Below are the code and all the weights of a small trained network. Each question names an input and a class and asks about switching units off, where a switched-off unit gives its printed mean instead of its output.

import numpy as np


def w(rows, s, z=0):
    codes = np.array(rows[::2]) - 128.0
    scale = np.full(codes.shape[1], s)
    scale[-1] = z or s
    return codes * scale


def f(y):
    return y / 2 * (1 + np.tanh(0.7978845608 * (y + 0.044715 * y**3)))


def log_softmax(a):
    a = a - a.max(-1, keepdims=True)
    return a - np.log(np.exp(a).sum(-1, keepdims=True))


def net(x, mask):
    res = np.array(x, float).reshape(1, 8) / 4 @ E
    y = f(res @ A[0][:, :-1].T + A[0][:, -1])
    res = res + np.where(mask, y, B[0][:, -1]) @ B[0][:, :-1]
    return log_softmax(res[-1] @ U[:, :-1].T + U[:, -1])


A, B = {}, {}
E = w([
[128,128,131,127,127,128,131,129],'x0',
[104,100,132,166,156,155,40,129],'x1',
[122,206,125,201,187,97,137,129],'x2',
[130,74,139,234,75,149,189,123],'x3',
[2,111,122,118,92,37,120,129],'x4',
[127,129,131,129,127,128,128,131],'x5',
[190,47,134,133,177,30,108,126],'x6',
[93,79,118,111,218,168,202,118],'x7',
],0.0064)
A[0] = w([
[130,172,121,49,176,112,88,146,58],'N1',
[114,199,140,181,172,107,142,117,77],'N2',
[167,176,126,144,70,86,83,119,71],'N3',
[198,70,136,137,165,28,125,127,41],'N4',
[186,135,128,140,138,168,121,120,72],'N5',
[130,183,131,169,174,84,131,135,83],'N6',
[177,162,130,144,43,102,77,148,53],'N7',
[40,111,145,126,115,71,132,130,34],'N8',
[214,136,125,136,149,177,124,127,42],'N9',
[82,82,123,189,164,182,4,113,57],'N10',
[82,81,117,105,229,166,195,127,23],'N11',
[128,68,136,238,77,139,172,132,19],'N12',
[124,166,120,171,163,114,145,133,84],'N13',
[130,125,120,143,125,127,128,125,76],'N14',
[134,46,143,51,67,163,121,122,46],'N15',
[119,184,129,167,173,97,132,131,91],'N16',
[176,63,124,130,164,64,117,123,47],'N17',
[132,158,134,69,162,121,92,122,65],'N18',
[207,135,131,134,147,173,125,136,50],'N19',
[55,118,113,133,107,76,127,133,63],'N20',
[40,113,113,131,111,69,126,117,29],'N21',
[134,71,129,70,79,160,108,138,75],'N22',
[60,200,129,112,82,231,143,120,8],'N23',
[153,146,125,149,63,109,88,128,68],'N24',
[206,134,129,135,146,175,128,124,54],'N25',
[132,91,128,198,92,132,158,124,58],'N26',
[124,167,123,51,172,114,84,119,58],'N27',
[170,178,122,77,83,66,239,110,58],'N28',
[93,104,135,120,180,149,161,120,68],'N29',
],0.014,0.016)
B[0] = w([
[124,154,128,181,105,111,190,95,206],'N1',
[131,59,130,138,87,109,107,134,198],'N2',
[111,102,128,101,194,136,131,91,194],'N3',
[104,175,124,173,108,141,44,150,254],'N4',
[96,144,128,70,103,105,129,127,156],'N5',
[146,72,125,126,84,142,121,123,185],'N6',
[92,102,133,126,199,117,110,89,191],'N7',
[145,164,129,46,108,126,120,107,176],'N8',
[139,150,132,48,103,132,136,114,178],'N9',
[174,129,126,121,169,119,178,243,231],'N10',
[101,88,130,118,233,123,120,80,207],'N11',
[133,168,122,192,101,126,201,75,198],'N12',
[109,86,130,131,93,144,113,144,146],'N13',
[6,125,158,129,117,117,174,189,73],'N14',
[126,42,134,135,73,141,125,121,185],'N15',
[140,71,128,127,89,140,122,133,188],'N16',
[81,177,139,163,125,133,72,161,203],'N17',
[91,150,129,152,99,122,182,121,156],'N18',
[124,148,129,55,105,133,139,120,171],'N19',
[143,148,132,52,115,155,140,116,191],'N20',
[147,156,125,40,104,112,124,102,175],'N21',
[124,58,127,148,88,107,126,143,174],'N22',
[95,209,134,180,114,112,3,152,197],'N23',
[77,96,129,129,173,140,135,117,154],'N24',
[128,144,124,56,104,106,129,113,178],'N25',
[103,148,127,160,107,129,175,104,159],'N26',
[117,165,131,174,114,153,189,97,198],'N27',
[152,138,131,125,171,128,188,244,228],'N28',
[82,106,147,115,175,108,125,127,143],'N29',
],0.037,0.0029)
U = w([
[148,203,111,68,69,66,108,126,117],'0',
[102,210,121,206,94,76,32,177,103],'1',
[123,189,111,218,82,65,201,107,109],'2',
[95,109,127,152,203,56,105,113,105],'3',
[170,158,100,164,103,78,114,150,251],'4',
[149,78,114,171,37,79,99,171,105],'5',
[169,167,114,153,138,55,151,254,95],'6',
],0.0058,0.019)

Each question gives the input, the list of numbers given to net, and the class t.
The units are the neurons (one row each of A and B). Each row of codes is followed by its name. A weight is (code - 128) times the scale printed after its matrix; where a second scale follows, it is the last column's (A, B and U).
mask holds one flag per neuron, in row order. A switched-off neuron (its flag False) gives its mean, the last column of its row in B, instead of its output. The means were averaged over made-up inputs and are rounded, as every weight is.
A unit's drop is (log p(t) with every unit on - log p(t) with that unit switched off) / (log p(t) with every unit on - log p(t) with every unit switched off).
The circuit of an input: a set's keep is (log p(t) with only the set's units on - log p(t) with every unit switched off) / (log p(t) with every unit on - log p(t) with every unit switched off). Starting from the 12 units with the biggest drops (on a tie, the unit counted first), units are removed one at a time, each time the one whose removal leaves the highest keep (on an exact tie, the one counted first), for as long as the keep stays at least 0.8.
circuit, biggest first: the units of the circuit, biggest drop first
unit that matters most: the unit with the biggest drop
k most important neurons: the k neurons with the biggest drops, biggest first
drop of u: that unit's drop, to one decimal
input [-4,5,2,-4,-1,8,-8,0], class 1: circuit, biggest first	(N23)
input [-6,-3,-8,3,7,-4,3,-3], class 5: 2 most important neurons	(N15, N22)
input [-3,-2,8,2,7,-3,-1,4], class 5: 4 most important neurons	(N2, N16, N6, N13)
input [4,-2,6,-3,-2,-5,7,0], class 1: 2 most important neurons	(N4, N17)
input [-1,6,-2,4,-2,4,5,0], class 6: 2 most important neurons	(N10, N23)
input [7,-7,4,-2,7,-6,-5,6], class 0: 4 most important neurons	(N8, N21, N20, N10)
input [-3,-3,7,3,2,7,2,-6], class 5: circuit, biggest first	(N6, N2)
input [-4,-5,4,-6,4,8,-4,4], class 2: circuit, biggest first	(N1, N27)
input [0,5,7,8,-6,-4,3,4], class 2: 2 most important neurons	(N12, N26)
input [-2,-8,-5,3,8,-8,-2,-3], class 0: 3 most important neurons	(N21, N8, N20)
input [-1,4,-8,-7,4,-1,2,1], class 5: 3 most important neurons	(N15, N22, N12)
input [8,-6,-1,2,7,-5,-4,8], class 3: 2 most important neurons	(N11, N29)
input [-2,3,-1,-8,-3,-3,-6,1], class 2: 2 most important neurons	(N1, N27)
input [7,8,-2,-5,2,3,5,-2], class 6: unit that matters most	N10
input [-4,1,-6,6,-1,-7,1,5], class 2: circuit, biggest first	(N12, N26)
input [0,-6,1,6,-8,2,8,0], class 0: 3 most important neurons	(N9, N25, N19)
input [-1,-8,1,-4,-7,3,8,-2], class 1: 3 most important neurons	(N4, N17, N10)
input [6,1,5,6,-1,4,5,1], class 2: 3 most important neurons	(N12, N26, N23)
input [5,-3,-2,-7,3,3,-1,-6], class 2: 2 most important neurons	(N1, N27)
input [0,-3,-7,-3,8,-1,-1,-2], class 0: circuit, biggest first	(N21)
input [-1,-4,6,-5,2,-7,-7,0], class 1: drop of N23	1.6
input [-1,0,-5,-1,-4,3,-4,-3], class 5: drop of N12	0.1
input [-8,-7,-8,0,-2,-7,4,8], class 3: drop of N11	1.4
input [-4,-2,-8,-2,-3,6,8,2], class 1: drop of N17	0.7
